Below are the code and all the weights of a small trained network. Each question names an input and a target symbol and asks about switching units off, where a switched-off unit gives its printed mean instead of its output.

import numpy as np


def w(rows, s, z=0):
    codes = np.array(rows[::2]) - 128.0
    scale = np.full(codes.shape[1], s)
    scale[-1] = z or s
    return codes * scale


def norm(h):
    return h / np.sqrt((h * h).mean(-1, keepdims=True) + 1e-5)


def f(y):
    return np.maximum(y, 0)


def softmax(a):
    e = np.exp(a - a.max(-1, keepdims=True))
    return e / e.sum(-1, keepdims=True)


def log_softmax(a):
    a = a - a.max(-1, keepdims=True)
    return a - np.log(np.exp(a).sum(-1, keepdims=True))


def net(x, mask):
    ids = ['ΛΞΣβγδεζθμτω'.index(c) for c in x.split()]
    T = len(ids)
    res = E[ids] + P[:T]
    r = norm(res)
    for j in range(3):
        rows = slice(2 * j, 2 * j + 2)
        q, k, v = (r @ M[0][rows].T for M in (Q, K, V))
        z = softmax(np.where(np.tri(T) > 0, q @ k.T / 2**0.5, -1e9)) @ v
        o = O[0][rows]
        res = res + np.where(mask[j], z, o[:, -1]) @ o[:, :-1]
    y = f(norm(res) @ A[0][:, :-1].T + A[0][:, -1])
    res = res + np.where(mask[3:27], y, B[0][:, -1]) @ B[0][:, :-1]
    return log_softmax(norm(res)[-1] @ U[:, :-1].T + U[:, -1])


Q, K, V, O, A, B = {}, {}, {}, {}, {}, {}
E = w([
[96,110,131,186,200,146],'Λ',
[150,161,174,49,126,33],'Ξ',
[194,116,223,78,204,142],'Σ',
[237,146,66,98,127,171],'β',
[135,3,136,148,110,147],'γ',
[148,153,167,26,155,172],'δ',
[182,89,73,93,226,115],'ε',
[219,153,135,167,118,171],'ζ',
[212,128,198,153,155,62],'θ',
[207,187,108,157,84,58],'μ',
[162,201,207,117,57,111],'τ',
[162,204,71,78,76,152],'ω',
],0.015)
P = w([
[82,112,33,113,196,158],'0',
[238,244,120,31,183,157],'1',
[228,224,84,45,176,156],'2',
[193,209,76,53,160,139],'3',
[169,206,143,56,154,90],'4',
[155,198,108,86,136,125],'5',
[151,211,105,77,117,135],'6',
[166,219,112,92,125,105],'7',
[153,235,126,84,93,108],'8',
[189,243,119,75,90,98],'9',
[178,255,124,83,93,98],'10',
[180,236,143,47,111,107],'11',
],0.0056)
Q[0] = w([
[114,163,44,134,157,155],'h0',
[83,124,194,194,180,149],'h0',
[151,104,125,111,181,148],'h1',
[201,220,139,87,190,114],'h1',
[87,2,94,164,90,160],'h2',
[54,70,157,135,88,128],'h2',
],0.0071)
K[0] = w([
[123,43,102,116,52,132],'h0',
[249,172,117,59,143,145],'h0',
[90,163,101,104,94,78],'h1',
[8,254,133,210,220,133],'h1',
[103,228,111,177,230,116],'h2',
[172,189,131,102,183,157],'h2',
],0.0062)
V[0] = w([
[146,190,39,155,176,248],'h0',
[137,83,221,179,203,177],'h0',
[144,211,182,198,95,175],'h1',
[84,217,100,230,201,99],'h1',
[42,95,168,68,86,224],'h2',
[189,38,140,215,48,127],'h2',
],0.012)
O[0] = w([
[144,100,7,190,139,238,141],'h0',
[90,48,217,187,185,143,51],'h0',
[117,201,203,201,68,183,160],'h1',
[35,173,55,245,175,77,170],'h1',
[20,107,112,62,79,148,1],'h2',
[210,25,105,86,45,95,105],'h2',
],0.011,0.0042)
A[0] = w([
[84,162,94,166,191,148,138],'n0',
[209,132,96,82,52,112,106],'n1',
[76,143,62,255,133,60,127],'n2',
[186,87,153,81,172,146,89],'n3',
[167,138,160,94,136,197,145],'n4',
[179,121,29,138,129,80,111],'n5',
[30,222,97,200,195,98,125],'n6',
[77,140,124,159,112,210,99],'n7',
[103,25,100,67,73,87,110],'n8',
[95,130,178,96,168,84,126],'n9',
[196,165,141,60,179,156,118],'n10',
[178,15,127,49,90,44,145],'n11',
[201,104,56,82,84,85,81],'n12',
[105,110,73,100,206,143,108],'n13',
[188,66,115,74,52,164,150],'n14',
[132,55,125,133,146,206,65],'n15',
[191,66,114,48,110,115,110],'n16',
[144,196,103,166,103,60,2],'n17',
[117,37,113,226,122,125,103],'n18',
[187,194,86,160,156,141,100],'n19',
[110,59,117,101,102,204,86],'n20',
[71,192,66,118,113,133,96],'n21',
[6,157,153,145,164,129,78],'n22',
[53,66,117,176,154,170,105],'n23',
],0.011,0.021)
B[0] = w([
[93,121,142,142,112,96,193],'n0',
[164,130,136,84,117,128,194],'n1',
[67,149,144,136,91,96,213],'n2',
[94,154,111,143,78,73,150],'n3',
[123,107,115,125,135,157,198],'n4',
[164,112,139,83,119,127,163],'n5',
[70,156,131,174,128,87,228],'n6',
[137,137,141,151,101,183,137],'n7',
[155,93,125,108,154,153,168],'n8',
[137,118,144,135,145,155,154],'n9',
[115,121,123,134,159,152,203],'n10',
[125,145,151,123,70,112,244],'n11',
[146,168,141,75,103,118,165],'n12',
[140,100,135,106,138,96,140],'n13',
[120,135,130,119,87,78,224],'n14',
[90,158,147,139,89,48,130],'n15',
[120,162,122,144,97,85,193],'n16',
[192,234,138,173,191,2,128],'n17',
[113,121,133,114,76,87,143],'n18',
[148,130,155,122,174,150,180],'n19',
[90,135,81,151,28,125,131],'n20',
[64,176,109,134,94,70,142],'n21',
[92,106,154,89,125,158,137],'n22',
[161,127,105,125,70,135,137],'n23',
],0.021,0.011)
U = w([
[43,105,100,218,123,83,110],'Λ',
[87,191,183,37,199,54,47],'Ξ',
[101,29,224,145,154,161,204],'Σ',
[165,114,29,122,147,161,203],'β',
[131,53,139,81,70,111,212],'γ',
[24,126,110,49,130,214,144],'δ',
[139,68,50,118,208,74,175],'ε',
[175,104,105,234,94,186,168],'ζ',
[195,75,232,220,156,71,49],'θ',
[217,212,63,202,141,44,3],'μ',
[103,217,221,168,51,212,6],'τ',
[90,222,2,93,115,160,31],'ω',
],0.0091,0.0054)

Each question gives the input, a string of symbols that net reads in full, and the target symbol t.
The units are the heads (2 rows each of Q, K, V and O) and the neurons (one row each of A and B). Each row of codes is followed by its name. A weight is (code - 128) times the scale printed after its matrix; where a second scale follows, it is the last column's (O, A, B and U).
mask holds one flag per unit, heads first, then neurons. A switched-off unit (its flag False) gives its mean, the last column of its rows in O or B, instead of its output. The means were averaged over made-up inputs and are rounded, as every weight is.
A unit's drop is (log p(t) with every unit on - log p(t) with that unit switched off) / (log p(t) with every unit on - log p(t) with every unit switched off).
The circuit of an input: a set's keep is (log p(t) with only the set's units on - log p(t) with every unit switched off) / (log p(t) with every unit on - log p(t) with every unit switched off). Starting from the 12 units with the biggest drops (on a tie, the unit counted first), units are removed one at a time, each time the one whose removal leaves the highest keep (on an exact tie, the one counted first), for as long as the keep stays at least 0.8.
circuit, biggest first: the units of the circuit, biggest drop first
top k neurons: the k neurons with the biggest drops, biggest first
which heads matter: for each layer, one digit per head in row order, 1 if its drop is at least 0.15 and else 0, layers parted by /
drop when u is switched off: that unit's drop, to one decimal
input Ξ β Σ γ ζ Λ μ ζ ω Ξ θ μ, target Λ: which heads matter	110
input Λ Ξ γ Ξ Σ Ξ Λ ζ τ Ξ, target Λ: circuit, biggest first	[h1 h0]
input μ γ μ Ξ τ Ξ Ξ τ γ τ, target γ: which heads matter	001
input μ μ ε Ξ, target μ: which heads matter	101
input δ Λ θ, target Λ: which heads matter	000
input Ξ γ θ μ ζ γ τ, target γ: which heads matter	001
input Ξ Σ Ξ Ξ Ξ θ Λ β β, target Λ: which heads matter	010
input μ μ δ τ Ξ δ β Λ Ξ μ, target Λ: circuit, biggest first	[h1 n6]
input Ξ γ ω Ξ τ δ ε β Σ θ ω, target γ: circuit, biggest first	[h2 h1]
input δ ε β ζ Ξ Σ δ ε, target ε: top neuron	[n13]
input Λ τ θ, target Λ: which heads matter	010
input Ξ Ξ γ, target Ξ: circuit, biggest first	[h2 h1]
input τ ζ τ β τ ζ, target ζ: top 2 neurons	[n2 n11]
input Λ ε Ξ δ τ θ γ γ Σ Ξ ε ω, target γ: which heads matter	001
input ζ Ξ τ Σ γ μ τ θ δ θ β, target γ: which heads matter	001
input Σ Σ ε τ Σ Ξ Ξ θ, target θ: which heads matter	110
input τ Ξ Ξ γ ε Ξ ε, target γ: top neuron	[n6]
input ε β Σ, target ε: which heads matter	010
input Ξ ω Σ Ξ θ Ξ Ξ Ξ μ, target Ξ: which heads matter	111
input Ξ ζ ε, target ε: which heads matter	011
input ω τ τ Σ τ τ, target τ: which heads matter	011
input τ γ τ γ θ Ξ θ, target γ: top neuron	[n6]
input Ξ τ Ξ γ Ξ μ μ τ Ξ θ Ξ θ, target γ: drop when h2 is switched off	0.9
input Σ ω β β τ Λ μ δ, target Λ: drop when h1 is switched off	0.5
input τ Λ ζ θ β θ Σ ζ, target Λ: drop when h1 is switched off	1.7
input β Ξ Σ β μ Ξ β, target β: drop when n7 is switched off	0.0
